Below are the code and all the weights of a small trained network. Each question names an input and a class and asks about switching units off, where a switched-off unit gives its printed mean instead of its output.

import numpy as np


def w(rows, s, z=0):
    codes = np.array(rows[::2]) - 128.0
    scale = np.full(codes.shape[1], s)
    scale[-1] = z or s
    return codes * scale


def norm(h):
    return h / np.sqrt((h * h).mean(-1, keepdims=True) + 1e-5)


def f(y):
    return y / 2 * (1 + np.tanh(0.7978845608 * (y + 0.044715 * y**3)))


def log_softmax(a):
    a = a - a.max(-1, keepdims=True)
    return a - np.log(np.exp(a).sum(-1, keepdims=True))


def net(x, mask):
    res = np.array(x, float).reshape(1, 4) / 4 @ E
    u = 0
    for l in range(2):
        y = f(norm(res) @ A[l][:, :-1].T + A[l][:, -1])
        res = res + np.where(mask[u : u + 3], y, B[l][:, -1]) @ B[l][:, :-1]
        u += 3
    return log_softmax(norm(res)[-1] @ U[:, :-1].T + U[:, -1])


A, B = {}, {}
E = w([
[90,207,123,86,158,35,92,158,102,99],'x0',
[141,10,153,15,102,58,51,107,254,65],'x1',
[201,159,207,139,27,122,50,93,187,122],'x2',
[181,54,194,173,97,30,187,145,94,86],'x3',
],0.0082)
A[0] = w([
[102,199,104,125,118,190,95,146,151,143,253],'L0N1',
[159,124,111,50,115,105,83,116,194,165,141],'L0N2',
[56,70,1,127,179,163,82,117,90,142,147],'L0N3',
],0.0099,0.0031)
B[0] = w([
[167,117,26,198,242,49,188,43,118,128,254],'L0N1',
[102,77,162,90,115,142,71,2,4,19,237],'L0N2',
[126,172,90,109,159,184,164,130,147,198,255],'L0N3',
],0.0099,0.0067)
A[1] = w([
[197,47,140,125,84,135,165,168,127,185,7],'L1N1',
[131,190,171,165,77,39,115,115,57,144,5],'L1N2',
[121,149,1,112,123,138,133,151,152,148,92],'L1N3',
],0.009,0.0021)
B[1] = w([
[42,112,195,97,91,247,198,126,143,53,175],'L1N1',
[88,188,111,161,109,112,110,185,133,198,205],'L1N2',
[151,146,194,109,118,106,184,161,144,215,254],'L1N3',
],0.012,0.0046)
U = w([
[247,111,57,159,169,56,126,81,134,103,103],'0',
[139,201,184,224,27,181,87,114,104,148,123],'1',
[71,77,191,146,82,194,229,152,133,103,71],'2',
[103,212,119,175,93,41,111,221,109,178,128],'3',
[131,194,27,145,216,140,189,103,115,248,214],'4',
[190,134,140,140,129,161,82,155,165,161,22],'5',
[123,169,102,138,104,159,54,139,194,153,2],'6',
[114,69,135,75,117,111,24,24,134,35,198],'7',
],0.013,0.0055)

Each question gives the input, the list of numbers given to net, and the class t.
The units are the neurons (one row each of A and B). Each row of codes is followed by its name. A weight is (code - 128) times the scale printed after its matrix; where a second scale follows, it is the last column's (A, B and U).
mask holds one flag per neuron, layer by layer. A switched-off neuron (its flag False) gives its mean, the last column of its row in B, instead of its output. The means were averaged over made-up inputs and are rounded, as every weight is.
A unit's drop is (log p(t) with every unit on - log p(t) with that unit switched off) / (log p(t) with every unit on - log p(t) with every unit switched off).
The circuit of an input: a set's keep is (log p(t) with only the set's units on - log p(t) with every unit switched off) / (log p(t) with every unit on - log p(t) with every unit switched off). Starting from all 6 units, units are removed one at a time, each time the one whose removal leaves the highest keep (on an exact tie, the one counted first), for as long as the keep stays at least 0.8.
circuit, biggest first: the units of the circuit, biggest drop first
k most important neurons: the k neurons with the biggest drops, biggest first
top k neurons in layer l: the k neurons of layer l with the biggest drops, biggest first
drop when u is switched off: that unit's drop, to one decimal
input [-7,0,-7,2], class 2: top 2 neurons in layer 1 => (L1N1 L1N2)
input [2,2,0,4], class 7: circuit, biggest first => (L0N1)
input [1,-3,-1,5], class 3: circuit, biggest first => (L1N2 L0N1)
input [1,0,1,-2], class 0: circuit, biggest first => (L0N1 L0N2)
input [-2,0,3,6], class 2: 2 most important neurons => (L1N1 L0N2)
input [0,0,5,7], class 2: circuit, biggest first => (L1N1 L0N2)
input [-3,-2,2,3], class 2: circuit, biggest first => (L1N1 L0N1)
input [-6,-1,-2,0], class 2: 2 most important neurons => (L0N1 L1N1)
input [7,5,-5,-1], class 7: top 2 neurons in layer 0 => (L0N2 L0N1)
input [-1,-1,-2,7], class 2: 3 most important neurons => (L1N1 L0N1 L0N2)
input [-5,3,-3,1], class 2: top 2 neurons in layer 0 => (L0N1 L0N2)
input [1,1,-4,6], class 2: 3 most important neurons => (L0N1 L0N2 L1N1)
input [5,1,0,-2], class 7: 2 most important neurons => (L0N2 L1N3)
input [8,2,2,6], class 3: circuit, biggest first => (L1N2)
input [-7,6,-6,8], class 2: top 2 neurons in layer 0 => (L0N2 L0N1)
input [2,-7,4,2], class 3: drop when L0N3 is switched off => 0.5
input [-6,1,6,-3], class 7: drop when L1N2 is switched off => 0.0
input [5,-1,1,2], class 3: drop when L0N1 is switched off => 0.1
input [7,2,0,5], class 3: drop when L1N2 is switched off => 0.6
